Here is a tiny trained network, its code and every weight. The questions are about switching its units off for an input and a class, where a switched-off unit gives its printed mean instead of its output.

import numpy as np


def w(rows, s, z=0):
    codes = np.array(rows[::2]) - 128.0
    scale = np.full(codes.shape[1], s)
    scale[-1] = z or s
    return codes * scale


def norm(h):
    return h / np.sqrt((h * h).mean(-1, keepdims=True) + 1e-5)


def f(y):
    return np.maximum(y, 0)


def log_softmax(a):
    a = a - a.max(-1, keepdims=True)
    return a - np.log(np.exp(a).sum(-1, keepdims=True))


def net(x, mask):
    res = np.array(x, float).reshape(1, 7) / 4 @ E
    u = 0
    for l in range(2):
        y = f(norm(res) @ A[l][:, :-1].T + A[l][:, -1])
        res = res + np.where(mask[u : u + 12], y, B[l][:, -1]) @ B[l][:, :-1]
        u += 12
    return log_softmax(norm(res)[-1] @ U[:, :-1].T + U[:, -1])


A, B = {}, {}
E = w([
[181,59,115,72,206,160],'x0',
[27,104,169,151,106,220],'x1',
[169,127,254,30,64,100],'x2',
[117,201,88,51,74,166],'x3',
[226,102,74,150,44,204],'x4',
[42,30,32,108,97,84],'x5',
[165,149,101,161,90,136],'x6',
],0.0041)
A[0] = w([
[82,214,151,142,175,123,57],'L0N1',
[162,122,100,2,143,137,156],'L0N2',
[148,119,152,131,171,201,106],'L0N3',
[115,195,143,114,148,153,102],'L0N4',
[134,93,115,140,145,73,14],'L0N5',
[147,105,172,183,95,164,152],'L0N6',
[119,74,112,121,31,157,124],'L0N7',
[165,103,150,91,134,126,88],'L0N8',
[108,84,135,171,104,27,250],'L0N9',
[119,133,187,127,157,113,156],'L0N10',
[100,131,98,117,100,148,183],'L0N11',
[112,137,87,148,128,74,105],'L0N12',
],0.0087,0.0022)
B[0] = w([
[135,187,246,165,241,102,215],'L0N1',
[138,55,190,172,168,149,238],'L0N2',
[173,150,77,208,112,141,202],'L0N3',
[104,112,204,115,195,159,189],'L0N4',
[125,190,94,94,221,32,162],'L0N5',
[144,231,179,105,32,211,214],'L0N6',
[110,182,191,103,215,82,233],'L0N7',
[184,73,94,123,3,66,177],'L0N8',
[104,201,17,59,104,63,254],'L0N9',
[95,124,88,85,151,103,207],'L0N10',
[107,83,179,189,118,166,194],'L0N11',
[181,167,110,143,5,138,185],'L0N12',
],0.0041,0.004)
A[1] = w([
[154,81,129,230,124,151,57],'L1N1',
[163,171,57,144,99,91,115],'L1N2',
[160,86,142,91,120,93,5],'L1N3',
[78,102,110,109,159,123,220],'L1N4',
[127,180,97,119,158,127,147],'L1N5',
[151,77,139,71,161,125,116],'L1N6',
[61,177,131,84,143,96,149],'L1N7',
[150,141,141,165,188,152,131],'L1N8',
[173,96,99,2,143,91,175],'L1N9',
[142,63,204,80,137,123,174],'L1N10',
[123,109,184,108,37,122,166],'L1N11',
[38,76,94,156,160,192,42],'L1N12',
],0.0084,0.0015)
B[1] = w([
[205,168,63,39,170,118,194],'L1N1',
[79,197,78,166,133,167,224],'L1N2',
[209,69,172,161,112,25,175],'L1N3',
[104,70,141,83,40,109,199],'L1N4',
[72,96,170,133,202,61,192],'L1N5',
[146,185,103,146,28,112,192],'L1N6',
[102,79,96,89,194,160,243],'L1N7',
[145,95,140,114,254,190,215],'L1N8',
[131,82,171,180,111,53,255],'L1N9',
[106,143,87,158,74,63,239],'L1N10',
[149,175,139,154,109,174,227],'L1N11',
[160,10,137,65,98,198,202],'L1N12',
],0.0061,0.0039)
U = w([
[142,203,212,163,46,208,135],'0',
[91,211,32,185,94,119,120],'1',
[199,122,50,141,183,203,108],'2',
[91,151,211,146,238,149,171],'3',
[10,138,163,47,96,102,4],'4',
[199,90,170,152,21,16,139],'5',
[73,101,65,134,170,29,124],'6',
[58,12,87,77,80,189,182],'7',
],0.012,0.0034)

Each question gives the input, the list of numbers given to net, and the class t.
The units are the neurons (one row each of A and B). Each row of codes is followed by its name. A weight is (code - 128) times the scale printed after its matrix; where a second scale follows, it is the last column's (A, B and U).
mask holds one flag per neuron, layer by layer. A switched-off neuron (its flag False) gives its mean, the last column of its row in B, instead of its output. The means were averaged over made-up inputs and are rounded, as every weight is.
A unit's drop is (log p(t) with every unit on - log p(t) with that unit switched off) / (log p(t) with every unit on - log p(t) with every unit switched off).
The circuit of an input: a set's keep is (log p(t) with only the set's units on - log p(t) with every unit switched off) / (log p(t) with every unit on - log p(t) with every unit switched off). Starting from the 12 units with the biggest drops (on a tie, the unit counted first), units are removed one at a time, each time the one whose removal leaves the highest keep (on an exact tie, the one counted first), for as long as the keep stays at least 0.8.
units of the circuit, in order: the units of the circuit, biggest drop first
top k neurons: the k neurons with the biggest drops, biggest first
top k neurons in layer l: the k neurons of layer l with the biggest drops, biggest first
drop when u is switched off: that unit's drop, to one decimal
input [3,2,8,3,-8,8,3], class 5: units of the circuit, in order : [L1N9, L1N3, L1N6]
input [3,7,-8,-1,-7,7,-3], class 7: units of the circuit, in order : [L1N12]
input [-6,5,-4,3,1,-1,4], class 0: units of the circuit, in order : [L0N6, L0N9]
input [8,-1,6,5,0,-6,8], class 5: units of the circuit, in order : [L0N8, L1N9]
input [-8,-5,1,-2,-2,1,1], class 1: top 3 neurons : [L1N2, L0N12, L0N7]
input [-4,0,6,3,-5,-8,8], class 3: units of the circuit, in order : [L0N1, L0N4, L1N6]
input [4,0,-6,-2,1,5,-6], class 7: top 2 neurons : [L1N12, L1N4]
input [7,6,5,-2,4,0,4], class 0: top 4 neurons : [L0N6, L1N11, L0N3, L1N9]
input [5,8,-1,-6,6,-1,-5], class 2: top 2 neurons : [L1N1, L0N3]
input [-5,-6,5,3,2,-2,7], class 0: top 3 neurons in layer 1 : [L1N11, L1N2, L1N10]
input [-3,1,4,-7,-1,-3,4], class 0: top 2 neurons in layer 0 : [L0N6, L0N7]
input [-8,5,-2,5,-3,-2,2], class 3: drop when L1N4 is switched off : 0.0
input [0,1,-3,-8,7,3,-4], class 2: drop when L0N8 is switched off : 0.1
input [-2,8,-2,4,-5,4,5], class 7: drop when L1N12 is switched off : 0.4
input [3,-8,-8,2,-8,-5,7], class 3: top neuron in layer 0 : [L0N1]
